Below are the code and all the weights of a small trained network. Each question names an input and a target symbol and asks about switching units off, where a switched-off unit gives its printed mean instead of its output.

import numpy as np


def w(rows, s, z=0):
    codes = np.array(rows[::2]) - 128.0
    scale = np.full(codes.shape[1], s)
    scale[-1] = z or s
    return codes * scale


def norm(h):
    return h / np.sqrt((h * h).mean(-1, keepdims=True) + 1e-5)


def softmax(a):
    e = np.exp(a - a.max(-1, keepdims=True))
    return e / e.sum(-1, keepdims=True)


def log_softmax(a):
    a = a - a.max(-1, keepdims=True)
    return a - np.log(np.exp(a).sum(-1, keepdims=True))


def net(x, mask):
    ids = ['βεηλξπ'.index(c) for c in x.split()]
    T = len(ids)
    res = E[ids] + P[:T]
    u = 0
    for l in range(2):
        r = norm(res)
        for j in range(3):
            rows = slice(2 * j, 2 * j + 2)
            q, k, v = (r @ M[l][rows].T for M in (Q, K, V))
            z = softmax(np.where(np.tri(T) > 0, q @ k.T / 2**0.5, -1e9)) @ v
            o = O[l][rows]
            res = res + np.where(mask[u + j], z, o[:, -1]) @ o[:, :-1]
        u += 3
    return log_softmax(norm(res)[-1] @ U[:, :-1].T + U[:, -1])


Q, K, V, O = {}, {}, {}, {}
E = w([
[78,94,3,74],'β',
[133,149,173,148],'ε',
[116,120,126,149],'η',
[136,141,109,148],'λ',
[96,119,136,140],'ξ',
[26,160,118,180],'π',
],0.021)
P = w([
[170,123,150,199],'0',
[96,254,23,117],'1',
[97,221,120,110],'2',
[90,212,131,114],'3',
[121,223,130,134],'4',
[138,235,139,136],'5',
[134,220,160,139],'6',
[136,227,131,143],'7',
[147,222,142,154],'8',
[142,211,136,158],'9',
[138,224,96,183],'10',
[142,204,110,178],'11',
],0.0053)
Q[0] = w([
[214,197,135,99],'0.h0',
[165,84,167,48],'0.h0',
[84,132,149,68],'0.h1',
[114,139,173,240],'0.h1',
[40,111,200,129],'0.h2',
[133,147,255,105],'0.h2',
],0.0076)
K[0] = w([
[173,78,197,149],'0.h0',
[106,185,156,220],'0.h0',
[156,165,137,56],'0.h1',
[22,129,127,136],'0.h1',
[139,155,183,220],'0.h2',
[220,2,199,122],'0.h2',
],0.0098)
V[0] = w([
[81,150,127,123],'0.h0',
[171,132,182,150],'0.h0',
[124,1,166,106],'0.h1',
[165,93,153,85],'0.h1',
[201,79,168,179],'0.h2',
[128,123,48,113],'0.h2',
],0.01)
O[0] = w([
[67,135,40,145,172],'0.h0',
[35,30,68,113,39],'0.h0',
[15,110,109,206,2],'0.h1',
[100,152,69,253,29],'0.h1',
[177,103,67,127,53],'0.h2',
[130,52,185,107,149],'0.h2',
],0.0058,0.0076)
Q[1] = w([
[102,167,175,232],'1.h0',
[223,174,191,50],'1.h0',
[255,166,210,58],'1.h1',
[60,99,112,78],'1.h1',
[104,55,223,174],'1.h2',
[119,189,139,188],'1.h2',
],0.0096)
K[1] = w([
[123,156,239,186],'1.h0',
[63,11,82,196],'1.h0',
[140,47,140,243],'1.h1',
[175,194,172,124],'1.h1',
[164,64,126,76],'1.h2',
[153,155,141,172],'1.h2',
],0.011)
V[1] = w([
[115,18,20,131],'1.h0',
[102,36,114,183],'1.h0',
[215,125,192,198],'1.h1',
[98,204,156,245],'1.h1',
[136,59,98,110],'1.h2',
[123,122,166,198],'1.h2',
],0.011)
O[1] = w([
[141,63,57,141,253],'1.h0',
[165,86,133,207,111],'1.h0',
[194,254,51,190,112],'1.h1',
[52,225,130,201,111],'1.h1',
[227,141,149,148,55],'1.h2',
[128,178,90,87,85],'1.h2',
],0.0091,0.0078)
U = w([
[116,41,171,94,163],'β',
[145,228,79,218,143],'ε',
[181,98,82,254,111],'η',
[250,189,148,92,4],'λ',
[49,88,146,254,90],'ξ',
[67,174,196,130,82],'π',
],0.0095,0.0025)

Each question gives the input, a string of symbols that net reads in full, and the target symbol t.
The units are the heads (2 rows each of Q, K, V and O). Each row of codes is followed by its name. A weight is (code - 128) times the scale printed after its matrix; where a second scale follows, it is the last column's (O and U).
mask holds one flag per head, layer by layer. A switched-off head (its flag False) gives its mean, the last column of its rows in O, instead of its output. The means were averaged over made-up inputs and are rounded, as every weight is.
A unit's drop is (log p(t) with every unit on - log p(t) with that unit switched off) / (log p(t) with every unit on - log p(t) with every unit switched off).
The circuit of an input: a set's keep is (log p(t) with only the set's units on - log p(t) with every unit switched off) / (log p(t) with every unit on - log p(t) with every unit switched off). Starting from all 6 units, units are removed one at a time, each time the one whose removal leaves the highest keep (on an exact tie, the one counted first), for as long as the keep stays at least 0.8.
units of the circuit, in order: the units of the circuit, biggest drop first
unit that matters most: the unit with the biggest drop
heads that matter: for each layer, one digit per head in row order, 1 if its drop is at least 0.15 and else 0, layers parted by /
drop when u is switched off: that unit's drop, to one decimal
input ε ε η ε π ε ε ξ ε ε ε λ, target ε: units of the circuit, in order -> [1.h1]
input λ ξ β η, target λ: heads that matter -> 000 / 010
input η ε β η η ξ λ, target η: units of the circuit, in order -> [1.h0; 0.h0; 0.h1]
input β ε ε β ε β, target ε: heads that matter -> 010 / 010
input ε β β η ξ β λ ξ, target ε: heads that matter -> 010 / 010
input λ β η λ η λ β λ β, target λ: heads that matter -> 010 / 010
input η β β η, target η: units of the circuit, in order -> [1.h0; 0.h0; 0.h1]
input ξ λ ξ ξ, target ξ: units of the circuit, in order -> [0.h1; 0.h0; 1.h0; 1.h1]
input β β λ λ ξ ε η ξ λ π π ε, target β: units of the circuit, in order -> [0.h1; 1.h1]
input β ε λ β β η β λ, target β: heads that matter -> 000 / 010
input ξ ξ β η, target ξ: units of the circuit, in order -> [0.h1; 1.h1; 0.h0; 1.h0]
input η η ε π λ ε λ, target η: units of the circuit, in order -> [0.h0; 1.h0; 0.h1]
input ξ ε ε β λ β ξ η ε, target ξ: units of the circuit, in order -> [0.h1; 0.h0; 1.h1; 1.h0]
input η β β λ β ε, target η: units of the circuit, in order -> [1.h0; 0.h0; 0.h1; 0.h2]
input π β η λ β λ ξ ξ, target π: units of the circuit, in order -> [1.h1; 0.h1]
input λ β β η ξ λ ε ε η ε ε η, target λ: units of the circuit, in order -> [0.h0]
input β β ε ξ ε β, target ε: units of the circuit, in order -> [1.h1; 0.h1]
input β β η β η β η ε π λ, target β: heads that matter -> 010 / 010
input λ β β β π, target β: heads that matter -> 001 / 010
input π λ ε β π β η ε ε, target π: units of the circuit, in order -> [1.h1; 0.h0; 0.h1]
input β λ λ π ξ β β β ξ ε, target β: units of the circuit, in order -> [1.h1]
input λ β ε π β π ξ, target λ: units of the circuit, in order -> [0.h0; 0.h2]
input ξ β β η π β η ε β λ λ, target ξ: heads that matter -> 111 / 110
input λ π β λ η ε ξ, target λ: drop when 1.h1 is switched off -> 0.4
input π λ ξ π β β β β η η η, target π: drop when 0.h1 is switched off -> 0.0
input ξ ε λ π ξ, target ξ: drop when 1.h1 is switched off -> 0.3
input π ξ η ε β ε ξ π λ, target π: drop when 1.h1 is switched off -> 0.2
input η β β ε λ ε ξ, target η: unit that matters most -> 1.h0
